Below are the code and all the weights of a small trained network. Each question names an input and a target symbol and asks about switching units off, where a switched-off unit gives its printed mean instead of its output.

import numpy as np


def w(rows, s, z=0):
    codes = np.array(rows[::2]) - 128.0
    scale = np.full(codes.shape[1], s)
    scale[-1] = z or s
    return codes * scale


def norm(h):
    return h / np.sqrt((h * h).mean(-1, keepdims=True) + 1e-5)


def f(y):
    return np.maximum(y, 0)


def softmax(a):
    e = np.exp(a - a.max(-1, keepdims=True))
    return e / e.sum(-1, keepdims=True)


def log_softmax(a):
    a = a - a.max(-1, keepdims=True)
    return a - np.log(np.exp(a).sum(-1, keepdims=True))


def net(x, mask):
    ids = ['αβεζηθμξπτφψω'.index(c) for c in x.split()]
    T = len(ids)
    res = E[ids] + P[:T]
    u = 0
    for l in range(2):
        q, k, v = (norm(res) @ M[l].T for M in (Q, K, V))
        z = softmax(np.where(np.tri(T) > 0, q @ k.T / 2**0.5, -1e9)) @ v
        res = res + np.where(mask[u], z, O[l][:, -1]) @ O[l][:, :-1]
        u += 1
        y = f(norm(res) @ A[l][:, :-1].T + A[l][:, -1])
        res = res + np.where(mask[u : u + 4], y, B[l][:, -1]) @ B[l][:, :-1]
        u += 4
    return log_softmax(norm(res)[-1] @ U[:, :-1].T + U[:, -1])


Q, K, V, O, A, B = {}, {}, {}, {}, {}, {}
E = w([
[85,115,138,46,63],'α',
[178,77,153,143,74],'β',
[99,104,151,76,83],'ε',
[151,127,35,178,94],'ζ',
[115,101,116,73,82],'η',
[146,115,79,91,98],'θ',
[114,229,94,125,30],'μ',
[250,145,196,251,120],'ξ',
[78,116,78,62,114],'π',
[154,156,170,145,123],'τ',
[93,188,147,146,174],'φ',
[110,157,206,156,111],'ψ',
[131,131,117,65,75],'ω',
],0.016)
P = w([
[89,190,91,63,253],'0',
[129,184,119,85,235],'1',
[119,176,133,97,215],'2',
[139,189,157,113,204],'3',
[120,163,148,103,173],'4',
[122,164,177,115,150],'5',
[127,152,171,117,147],'6',
[134,151,188,130,122],'7',
[142,157,166,130,115],'8',
[147,152,151,125,104],'9',
[155,155,156,144,82],'10',
[135,147,155,158,97],'11',
[116,154,217,166,50],'12',
[150,163,134,101,94],'13',
],0.0058)
Q[0] = w([
[140,57,118,254,159],'L0H1',
[139,95,97,110,214],'L0H1',
],0.0093)
K[0] = w([
[218,1,170,102,226],'L0H1',
[170,2,170,89,217],'L0H1',
],0.0068)
V[0] = w([
[191,236,148,60,2],'L0H1',
[52,42,138,106,254],'L0H1',
],0.0045)
O[0] = w([
[137,254,85,53,32,254],'L0H1',
[118,69,112,36,89,57],'L0H1',
],0.0095,0.0042)
A[0] = w([
[199,175,20,156,90,253],'L0N1',
[156,141,122,67,163,105],'L0N2',
[56,183,90,120,107,128],'L0N3',
[2,173,146,149,187,28],'L0N4',
],0.0085,0.0021)
B[0] = w([
[43,87,150,143,167,255],'L0N1',
[133,121,122,132,1,158],'L0N2',
[83,178,121,182,103,229],'L0N3',
[117,85,168,133,143,183],'L0N4',
],0.0082,0.0067)
Q[1] = w([
[8,195,241,175,2],'L1H1',
[92,195,155,107,114],'L1H1',
],0.0085)
K[1] = w([
[156,96,99,249,50],'L1H1',
[66,169,116,205,95],'L1H1',
],0.011)
V[1] = w([
[96,156,40,144,189],'L1H1',
[115,64,105,248,80],'L1H1',
],0.013)
O[1] = w([
[135,60,15,254,133,67],'L1H1',
[70,65,208,218,84,253],'L1H1',
],0.0087,0.006)
A[1] = w([
[252,204,164,3,100,254],'L1N1',
[148,75,56,137,157,6],'L1N2',
[127,212,70,147,109,242],'L1N3',
[14,64,38,7,32,244],'L1N4',
],0.0074,0.002)
B[1] = w([
[124,14,21,95,79,241],'L1N1',
[214,105,213,28,104,133],'L1N2',
[7,120,80,228,171,208],'L1N3',
[224,121,254,236,186,253],'L1N4',
],0.0069,0.0057)
U = w([
[106,40,96,161,158,71],'α',
[129,62,109,92,163,254],'β',
[181,209,219,128,135,138],'ε',
[128,166,120,53,147,125],'ζ',
[114,254,55,155,79,133],'η',
[142,107,99,87,144,124],'θ',
[84,208,80,104,234,117],'μ',
[63,9,86,206,106,72],'ξ',
[54,105,192,45,121,126],'π',
[144,168,49,101,79,101],'τ',
[125,131,78,94,104,189],'φ',
[106,127,91,70,130,126],'ψ',
[150,142,158,131,173,105],'ω',
],0.0082,0.0062)

Each question gives the input, a string of symbols that net reads in full, and the target symbol t.
The units are the heads (2 rows each of Q, K, V and O) and the neurons (one row each of A and B). Each row of codes is followed by its name. A weight is (code - 128) times the scale printed after its matrix; where a second scale follows, it is the last column's (O, A, B and U).
mask holds one flag per unit, layer by layer, with each layer's heads first. A switched-off unit (its flag False) gives its mean, the last column of its rows in O or B, instead of its output. The means were averaged over made-up inputs and are rounded, as every weight is.
A unit's drop is (log p(t) with every unit on - log p(t) with that unit switched off) / (log p(t) with every unit on - log p(t) with every unit switched off).
The circuit of an input: a set's keep is (log p(t) with only the set's units on - log p(t) with every unit switched off) / (log p(t) with every unit on - log p(t) with every unit switched off). Starting from all 10 units, units are removed one at a time, each time the one whose removal leaves the highest keep (on an exact tie, the one counted first), for as long as the keep stays at least 0.8.
circuit, biggest first: the units of the circuit, biggest drop first
k most important neurons: the k neurons with the biggest drops, biggest first
top k neurons in layer l: the k neurons of layer l with the biggest drops, biggest first
drop when u is switched off: that unit's drop, to one decimal
input α α φ μ η, target η: circuit, biggest first : [L0H1]
input β μ ψ, target η: 3 most important neurons : [L0N3 L0N1 L1N4]
input ψ β φ, target π: circuit, biggest first : [L1H1 L0H1]
input φ α β π ζ φ φ α τ β τ φ β τ, target π: circuit, biggest first : [L0N1 L1H1 L1N4]
input φ θ η, target β: circuit, biggest first : [L0H1 L1H1 L0N3]
input η α η η η φ ε α θ β θ, target π: 3 most important neurons : [L0N1 L1N1 L0N3]
input μ ε η ω η α τ, target η: circuit, biggest first : [L0H1 L1H1]
input ω φ ω ξ ψ θ ξ ω β, target π: circuit, biggest first : [L1H1 L1N4]
input β ψ η ξ η ω ξ α ψ ψ φ α π θ, target ε: 2 most important neurons : [L1N4 L0N1]
input β ζ φ α φ φ φ τ ζ ψ φ ψ, target ξ: 2 most important neurons : [L0N3 L1N4]
input τ α φ φ ω ω η π, target η: 3 most important neurons : [L0N3 L1N4 L0N1]
input η ψ τ β, target π: top 2 neurons in layer 1 : [L1N1 L1N4]
input φ η η, target β: 2 most important neurons : [L1N1 L1N4]
input α θ ψ ω φ θ ξ ψ π, target ε: circuit, biggest first : [L1N4]
input β ψ β τ, target π: drop when L1N4 is switched off : 0.2
input β α ζ η, target ξ: drop when L0N3 is switched off : 1.0
input ξ φ ε φ η ζ ε φ ω, target ξ: drop when L1H1 is switched off : 1.2
input η ω ξ φ φ θ π, target ε: 2 most important neurons : [L1N4 L1N1]
input α ξ φ φ ψ φ α α θ, target ε: top 3 neurons in layer 1 : [L1N4 L1N1 L1N3]
input ξ φ θ τ η, target ε: most important neuron : [L1N4]
